(in the rows, 128 means zero)
[100 125 147 116 130 142 110 134 140  93  69  77 163 144 113 102 137 178
 109 151 139 110 114  59 104 121 105 131  87 129 109 148 161 119 165  88
 130 175 189 185 144 172 101 159 133 145]	5
[110 117 159  99  59 144 117  94  63 125 117 144 120 170 122 168 119 130
 144 136 153  97  92 111 130 152  66 153 117 116 157 111 140 102 107 156
  96 147 112 107 165 169  86  80 152 114]	7
[117 160 145  95  99 133  61 130 110 142 102 148 154  93 155 122 126 133
 110 135 138  59 107 161 117 124 112 102 123 121 161 130 116 104  96 161
 118 182 155 123 145 157  84 101 102 146]	8
[121 105 113 135 157  99 120 132  87 101  88  99 103 139  92 144 118 160
 167 194 154 155 144 120 160 173 141 121  93 181 116 104 180 134 136 107
 115 172 146 172 181 163 180 151 150 166]	2
[135  77 134 100 130 116  61 150  88 190  40 150 128 123 177 112 127  91
 165 110 128 112 105 128 122 146 131 115 109 117 123 147 114 135 103 133
 144 218 141 179 144 122 126 169 152 121]	9
[154 147 141 145 119 149 118 180 117 158 121 141 177 130 156 115 136 137
 133 173  95 112 120 145  95 148 130 161 129 153 132 138 166 110 102 185
  97 152 130 102 107 144  83 127 107 166]	9
[128 177  95 130 102 113 118 119  71 118 166 105  95 136 145 168 132 135
 111 175 115 121 164 115 138 121 110 124 113 158 154  65 152 103 114 112
 102 159 204  99 130 157 101 131 102 166]	10
[154 118 115 103 141 130 120  90 117 144  23  85 123 134 131 106 149 107
 161 181 130 122 153  87 159 137 122 138 110 157 119 112 157 127 143 139
  87 160 144  93 107 168 150 188 143 153]	6
[140 161 119 109 150 110 104 124  19 153 186 157  90 142 133 125 142  89
 134 107  94 155 150 117 105 163 121  70 124  71 116 112 122 131 144 141
 161 191 149 164 112  75 115 180 190 167]	5
[113 148 146 120 145 118  95 114 194 160  75 139 132 159 132 121  65  73
 114 134 159  87 140  97 180 159  89  39 160 182 104 168 101 131  87 132
 100 218 169 111 180 154 153  94 100 173]	7
[127 111  78 160 162 113 100 132  75 157  90 111 143  67 111 109  99 134
 174 147  93 161 116 152 117 109 154 106 154 182 138 102 155 140 112  65
 114 106 141 203 120 116 128 140 121  89]	0
[110  90 178 139 136 171 117 136 147 176 151 140  76 143 143 160 111 115
  90 141 149 107 111 196 146  98 156 156 167 120 126 115 103 176 165 129
 132 103  93  73 129 122 149  84 119 175]	2
[153 127  94  63  75 118 103 105  98 152  81 166 137 102  89 135 104 123
 167 130  76 158 106 105 138 114 154 129 111 110 123 147 109 128 111 119
 107 151 143 108 131  90 118 121 119  61]	4
[ 76 141 139  71 120 165 132  95 102 121 164 121  85  86 145 183 164 116
 108 134 136 143 114 144 147  89 169 142 142 109 100  38 140 135 193 130
 158 136 173  96 131 106 159 159 110 155]	9
[ 82 107 140 107 136 132  66 130  75 139 130 117 120 111 123  94 113 117
  95 127  59 107 110 152  94 113 138 129 105 146  79  91 108 110 131 141
 130 120 159  79 133 126  61 154 113 139]	9
[116 124 128  72 114 135 104 132 112 123 141 164 138 158 152 129 147 177
 100 143 107 143 143  81 147 121  72 138  95 130 123 155 106 133 146 129
 180 135 136 109 152  73 100 183 140 145]	7
[142 112 135 150 131 118 133 149 172 126 126  67 139 170 134 108  94 101
 147 138 120  99 102 149 140 139 141 138 135 137 125 131 171 129 140 118
 143 105 193 170 113 177 100 129 165 106]	0
[ 69 145 177 183 207 115 105  91 180  98  90  93 106 155 120 134 108 155
 112 169 140  91  78 100 119 165 116 108 141 156 140 131 185  94 139 156
 147 147 125 155 106 149 125 114 124 180]	0
[109 163 168 157 117  95  70 134  91 135 153 173 117 129  95 130 116 148
 130  98 136 118 104 179 144 153 158 119 133 122 136 124  98 103  73 109
 190 133 127 205 112 134  87 151  82 141]	10
[110 149 109  95 130 154 162 129 159 154 100 178 107 125 170 123 145 127
 132 155 134 123 141 128 146 124 161 105 121 119 145 131 132 156 110 158
 163 117 166 104 133 112 152  46 145 169]	3
[119 136 119 121 125 118  94 115 159 100 113  92 133 169 113 116  67 136
  88 202 106 117 117  91 109 154 102 118 144 163 101 137 153 121 120 117
  73 133 152  65 148  91  96  85 156 119]	5
[119 109  94 103  60 149 117 120  95 163 131 146 138 132 150 117 127 130
 145 130  80 121 106 143 114 148  73 129 131 155 109 107 136 131 111 113
 178 122 108  97 134  86  85 157 125 199]	6
[123 149 131 153 134 123 204 124  32 122 138 164  99  85 156  42 136 106
  99 102  80 137 139 117 105 160 122 151 142 118 135 168 192 143 143 147
 144  78 135 165 117 139 147 102 135 102]	9
[128 146 121 130 123 140 150 201 118 172 115 122 128 168 161 141 138 114
  91 142 153 101 147 164 166 143 125 120 122 153 114 146  88 129  98 130
 172 127 154  82 148 135 141 142 117 185]	1
[138 145  94 133  85 164  81 149 109 116 138  79 130 123 152 131 153 119
 141 142  73  91 109 152 106 111 122 147 102 170 137 153 138  78  93 142
  76  73 127  88  96 105 118  86 122 142]	5
[ 93 140 120 174 106 111 136  66  88 146 175 159 113 153 127 163 120 111
 107 129 128 156 115  68 117 173 129 166 115 173 134 125 152 141 122  83
 114 128 143  43 124  97 120  43 157  89]	3
[ 49 152 135 139 136 165 140 111 103 121 202 159 125  78 188 129 145 141
 138 174 114 114 119 125 136 114 154 116 138 158 109 156 114 134 143 189
 146 103 194 107 137  88 138  98 117 171]	9
[164 131  63 168 113 164 140 174  75 185 134 127 141 150 153 135 148  81
 163 165 104 143 141 109 113  99 111  59 169 124 104 136 140  95 131 145
 128 112 139 118 137  99 130 100 117 123]	2
[112  76 160 132  78 118 113 155 123 183 124 193 111 106 101 127 130 112
 103 106 115 154 133 163 115 149 159 157 140 107  93 136 118 162 143 116
 103  94  99 126 123  89 151 146  91 104]	2
[120 128 152 118 108 130 103 136 165 146 121 131 116 164 150 143 127  73
 122 153 129  88 146 117 131 174 142 136 103 165 137  76 156 128 107 121
 141 160 152 154 109  89 116  96 147 165]	9
[124 156 129  64 109 196  42 127  97 149 113  95 179 146 117 170  94 131
 159 128  35 148  91 156 114 107  77 107 146 155 104 101 154  95  83 139
 112 119 104 134 112 143 100 105 141 121]	5
[140 127 137 103 173 151 114 115 109 158  80 165  83 123 133 123 114  95
  65 134  70 127  82 102 172 119 136  94 135 123 109 126 170 128 198 174
  92  88 164  97 142 138 131  53 131  83]	6
[ 79 102 100  86 112 126 128 178  32 182  93 148  86 115 145 152 119  84
 153 144 146 172 162 148 164 110 114  92 151 137  86 154 118 156  95  57
 103 119 110 131 157 116 195 142 105 149]	5
[192 138  78  86 135 123  77  74 200 129 196 153  86 168 163 155 133 128
 161 151 134  97 172  99 155 141 123 181  94 142 129 109 138 134 119 145
 105 186 166 111 113 159 141 119 148 176]	8
[102 139  99 153 180 169 107 109 123 130 103  93 127 115 144 100 167 137
 136 140  98 152 137  88 116 100 146 140  93 162 114 193 142 124 125 126
 131 150 151 115 122 119 163  98 127 159]	1
[148 111 133 156  61 162 138 115 116 139 165 143 121 123 101 114 142 128
 175 126 107 158 116 143 130 140 140 122 144  95 130 136 149 155 140 143
 109 148 109 186 115 124 125 102 136 153]	4
[109 122  86 140 134 116 149  95  71 152  43 118 118 132 134  50 134 111
 168 152 152 154 148 107 125 107 111  89 144 120 102 173 135 134 104  76
 170 156  71  75 148 141 104 140  86 166]	1
[143 133 141 113 142 152 158 131 110 116 106 163 110 122 106 102 153 130
 134 146 111 124 129 110 129 119 163 120 119  74 149 158 143 121 128 158
 145  84 134 206 106 113 151 107 170  99]	8
[107 142  82 133 103  82  63 117 106 118 149  77  88 142 173 160 107 143
 144 146 109 119 118 185 156 179 171 120 115 167 146 111 121 155  80 118
 113 136 182 131 135 123 124 108 141 143]	10
[ 96 111 126 119 121  78  91 134 131 136 136 170 119  94 131 144 110 146
 134 106 144 133 138 166 158 138 186 192  89 138  96 135 145 163 130  59
 144 128 112 143 131 125 140 144  76 104]	2
[152 158 104 156 109 108 121 111 179 141 149 123 157 141  94 139  70 118
 125 126 136 133 120 136 155 100 113  91 213 132  98 170 112 126 111  83
  50 149 136 103 153 120 120 205 100 150]	6
[110 100 126 119 174 115 126 146 119 149 116 118 150 151 190 161 144  74
 165 130 143 118  88 111 138 149 111  81 141 151 168 135  91 156 133 145
 106 143  88 195 137 111 151 173 152 123]	6
[137 104  76 127 117 107  32  90 109 147 139 152 123  72 119 139  95 131
 159 125 126 135 102 112 144  99  98  80 129 130 128  99 128 150 162 119
 139 158 175 114 137 148 139  87 150 116]	0
[126 141 126 125 170 103  76 103 109 141 135 153 128 147 166 131  87 142
 101 141 181 142 122 125 123 120  84  47 160 103 161 147  86 110 134 107
 132 156 136 128 167 139 134  95 130 104]	7
[122 150  62 105  67 152  75 134 120 112 101 134 198 129 154  90 189 173
 153 144  88 169 145 117  99 140 130 136  77 114 101 128 143 153 116 147
 153 100  74 108 106 142 109  79  94 107]	2
[ 88 145 146 135 129 166  84 177 119  96 172  94 185 126 157  69 156 147
 135 100  99 136 156 126  96  93  55 140 113 163 112 183 182 123 109 158
 151 110 100 136 145 133  70  96 135 113]	5
[119  96 146  92 169 171 134 139 118 125 121 107 123 162 130 140 124 105
 140 148 160 117 115 113 138  91 138 189 131 114 113 155 120 139 133 122
  74 145 123 171 150 140 145 127 158 130]	7
[127 157 130  88  79 137 157 125  86 148 123 120 147 111 129 105 148 101
  55 149 112 160 206 113  96 136  95 100 111 154 174  92 110 150 152 128
 105  75 153  32 133  74 123  79 158 109]	1
[169 151 100 115  52 103 142  76 165 117 180 184 162 114 135 138  85 146
  79 132  88 150 141  75 130 175  56 112 113 137 111 138 143 143 124 123
  79 175 179  46 145 136 171 165 168 125]	8
[120 108 128 119 152  94  89 124  64 126 137 152 126 112 169  78 116 104
 129 198 143  84 140  98 112 144 112 175  96 134 147  97 124 160 111 164
 128 157 179 136 116 134 102 128 184 134]	10
[107 161 105 139 163  94 117 100  93 117  68  82 160  99 167  94 124 159
 164 137 119 125 114 146 101 144 130  79 119 112 148 122 169 122 120 188
 138 135  84  71 119 136  86 106 142  91]	4
[107 209 137  82 106 116  58  91  93 126  98 181 191  85 137 130 160 143
 133 123 137 122  94 131 118 107 148 136 131  78 158 163  89 108  58 153
 109 170 150 131 107 169 138 185  96  51]	8
[106 141 115 136 126 131 128 124 123 182 154 202  86 170 127 183 100 147
 121 103  83 160  95 139 140 114 165 135 135 122 112 129 144 156  83  96
 123 126 153  97 156 108 112 130 135 139]	9
[136 162 126 123 171  91  87 135  91 149 145 197  93  93 106 152  92  88
  92  74  72 114  86 142 134  87 134 154 118 114 178 141 156 138  99  77
 113 138 124 157  99 108 149 140 139 132]	0
[124 186 126 163 127 135  54 115  83 193 110 107 124 134 146 173 100 100
 106 102 167 104 102 165 159 146 133  95 184 162 129 117 108 110  84 133
  99 191 175 104 159 131 137  75 120  80]	4
[152 134  66 151 106 133  98 120  95 154 127 142 111 114 157 151 171  99
 202 166 155  98 152 152 156 150 178 149  79 163 105  51 151 129  98 160
 124 167 137  79 123 146 144 101 124 160]	2
[140  55 132  86  67 141 126  86 134 129 157 135 128 137 151 125  67 123
 132 140  97 136 107 144 152 152  64 189 127 125 100 128 119 166 146  88
 129 125  95 139 120 180 161 148 149 148]	1
[145 117 113 140  71 130  76 141  34 165  93 126  97 139 110 146 147 100
 123  81 123 152  93 177 155 100 160 135 119 135 133  76 116 140  85  67
 138 153 125  83 159 142 110 151 137  66]	9
[126 142 119  87  56 156 104 144  10 149 106 149 141 134 147 111 169 106
 163 143  97 130 109 130  93 144  96 111  96 122 121 138 117  75  78 156
 112 145 154 124 146 111  94 153 150 133]	5
[128 146 110  67 131 196 148  79 120 165 176 158 103 147 194 182 164 129
 157 141 144 137 131  87 119 107 117 147 151 115 142 152 123 117 149 153
 141 135 162 137 138  93 155  81 147 139]	8
[121 112 123 156  61 147 103 163 152 179 140 160 157 137 105 182 139 150
 116 130 156 130 109 154 114 161 160 191 147  89  58 112 115 100  83 132
 106 141 194 172 124 103 155 200 130 107]	1
[134 120 134  97  93 141 126 123 132 166  93  95 169 155 175 145  85 111
 101  90 161 144 104 184 144 161  91 122 165 145  94 141  77 130 112  93
 115 124 102  78 159 141 160 168 146 102]	6
[123 129 143  86 118 158 110 151  75 177  38 120 145 118 137 110 149 156
  93 179 109 115 119 155 105 115 116 125 124 151 140 105 147 109 126 124
 136 106 119  64 128 134  80 137  96 158]	8
[125 105 136 141 114 134  95 220 125 142 139  79 162 102 142 173 147 137
 143 113 146 120 136 145 102 145  76 130 134 188 147 145 147  98 133 153
 156  88  91 119 111 108 160  88 112 106]	5
[158 135  58  99 132 105  66 127 205 101 196 104  88 116 152 165 129 138
 137 105 172 100 145 166 134 130 119 140 136 145  94 106 169  90 114 146
 116 182 156  98 184  96 155 127 129 166]	8
[112 158 123 103 114  83  86 127  99 134 116 170 142 190 106 173 100 203
 112 141  90 156 119 152 134 166 134 121 107  89  89 118 153 108 108 103
 118  97  91 143 144  84  76 214 138 144]	2
[109 122 150 105 139 115 148  99 126 160  10 115 114 163 135 124  92 156
 110 171 184 119 147 133 117 116  80 102 155 126 174  93 138 114  85  76
 152 136 118 119 169 128 116 168 154 137]	1
[156 111 157  83 172 144 201 138 180 135 105 167 106 109 144  83 117 102
  92 177 140 105  99 126 162  94 105 167 147 153 119 161 164 125 180 167
 132  94 130  40 158 150 161 134  90 193]	1
[132 115  82  31 119  91 118 153  72 164 150 122  96 188 156 176 149  74
 187 141 117 166 136 113 139 168 129 101 140 107 145 156  91 166 141 148
 127 179 120 108 142 116 128 146 109 156]	7
[128 142 123 169 172 120  97 109 116 116  80 119 172 136 162  79 136 149
 158 171 142 166  77  97 144 178 143 151  86 173  99 191 172 115 131 107
 185 181 145 135 108 163 149 131 134 122]	0
[120 151  99 156 119 144 133  91  78 139 202 157 130 127 139 116 126 115
 184 138 120 166 173  84 172 118  95  99 146 191 116 142 150 137 118 136
 155 157 178 106 173 136  95  67 146 108]	3
[153 191 120 153 127 116 142  82 116 157  93 182 137 141 109  91 133 147
 120 108 114 128  92 111 153 147 157 104 163 104 140 153 134 153 107 133
 139 119 167 138 121 156 121 160 117 109]	7
[165 120 148  82  95 119 106  71 143 139  33 175 129 109  90  69 129 141
 105 133 110 134 151 101 191 117 135 179 130 153 141 129 130 180 134  59
  93 106  94 200 127  97 117 198 105  98]	1
[140 150 129 148 111 122  96 144  70 172 144 184 161 186 104 117  85 128
 129 152 152 155 138 158 158 173 115  88 157 132  67 110  94 128  90  93
 164 139 132 170 164 171 114 152 119 128]	2
[106 144 172 100 127 150 133 137 124 138 185 205 141 136 173 143 169 149
 111 128 154 121 125  94 155 101  68 150 109 175 161 157 142 102 152 168
 153  92 154 108 178  98  96 103 135 147]	3
[ 75 147 187  80  84 148 170  84  33 110 130 156 107  77 136  83 143 135
 124 116 114 152 141 139 123 158 123 144  97 158 143 145 110 162 123 138
 131 167 163 107 169 136 128 140 145 123]	5
[120  86 148  75  59 114 151  99 108 113 150 136 132 116 165 120 115 104
 134 173 137 116 158 113 120 140  99 160  63 132 156 109 138 155 142  92
  94 192 157  89 142 177 105 130 149 129]	8
[135 102 133 129  76  98 102 134 140 142 214 157 155 140 138 155 151 126
 153  98 121 149 114  91 111 150  94 142 137  73 140 170 146 141 166 159
 140 131 181 170 104 110 138 173 189 119]	3
[ 91 159 180 140 134 151 104 122 125 108  95 101 113 165 104  73 150  97
  91 204 122  95 160  90 154 111  99 145 143 137 128 155 191 117 105 126
 133 150 157 130 100  99 125 168 143 208]	7
[ 89 112 182 128 173 144 116 133 188  94 104  89 102 170 126 165 109 144
 152 150 170 126 114 117 139 147 133 126 137 130  99 164 171 103 130 115
  84 213 111 227 158 143 146 141 121 167]	5
[164  94 115 146  77 147  86 114 126 136 131 125 123  97 194 102 153  86
 169 159 160  96 114 158 144 142 124 135  94 196 129 107  80 113  98 159
 103 188 135  76 139 140 138 109 108 179]	10
[152 175 132  75 106 122 127  35 112 144 113 119 130 148 148 137 105 116
 140  98 166 151 131 143 142 134 117  73 157 135 130 112 148 110 145  79
  68 184 121 100 197 140  72 131 118 120]	8
[144 101 115 147 136 108 167 124 101 142 187 154 120 180 132 146 118 140
 159 135 128 145 147 109 100 176 133 116  99  96 117 119 113 152 129 137
  93 188 127 147 145 188  83 149 158 131]	8
[141 171  75 126 185 113 177  91  81 140  97 128  64  95 133  95 136 128
 138 120 132  99 109 116 152 165 174 118 112 160 146 115 183 166 170 137
 144 141 162 129 144 158 160  53 115 209]	4
[148 179 147  96 137 159 125  73 139 167 110 141 124 127  99 154  93 101
 156  82 126 105 107 136 166  77 103  46 155 140 158 110 120 104 116 137
 162 119 130 106 152  82 131 106 174 170]	4
[125 142 140 127  87 137 131  64 104 115  88 115 133  90 128 122 143 128
 131 103 108 135 107 157 140 111 177 130 122 109 125 140 110 128  93 109
  80 145 117 101 129  86 136 213 166  72]	8
[ 90 136 185  78 102 112 114 122 137 139 174 191 105 168 108 176  97 108
 130 135 114 140 128 114 112 159  95 108 156 101 215 134 106 146  93 148
 153 151 145 176 121 157 132  64 111  89]	7
[123 180 120 178 194 151  75 136 171 129 141 130 104 144 132 165 184 156
 144 112 163 178 129 158 141 116 156 109 110 120  90 121 208  67 122 177
 111 132 121 108 123 143 165 101 128 170]	0
[ 50 116 122 120 140 145 189 110 142 139 117 142 113  79 160 168 136 152
 118 123 126 126 128 116 144  95 135 129 124 152  82 145 126 120 157 113
 105  88 126  75 144  79 155 184  84 171]	6
[101 118 123 135 115 114 115 174 122 142  62  91 152 133 155  93 123 152
 114 116 111  78 133 162  98 147 119 159 120 146 116 159 139 124  48 117
 175 157 100 107 133 109  73 180 123 112]	8
[147 161  59  73 127  87 101 108 111 128 124 155  99 128 153 153 123 141
 165 140 169 137 161 140 142 165 121 141  73 151 157 100 162 130  79 106
 146 178 153  73 153 156 178  83 141 184]	7
[146  59 141  72  98 122 145 105 109 123 115 105  84 129 108 121  96 127
 180 182 166 124 144 139 167 157 104 189 158 125 109 165 143 143 149 112
 130 115 119 155 122 190 200 157 142 159]	8
[130 105 112  76 149 134 141 114 116 166 138 158 113 152 166 133 130 113
 148  89 108 176 137 107  94 146 123 113 132  67 122 153 122 168 124 116
 181 188 122 179 130 113 154 149 178 104]	8
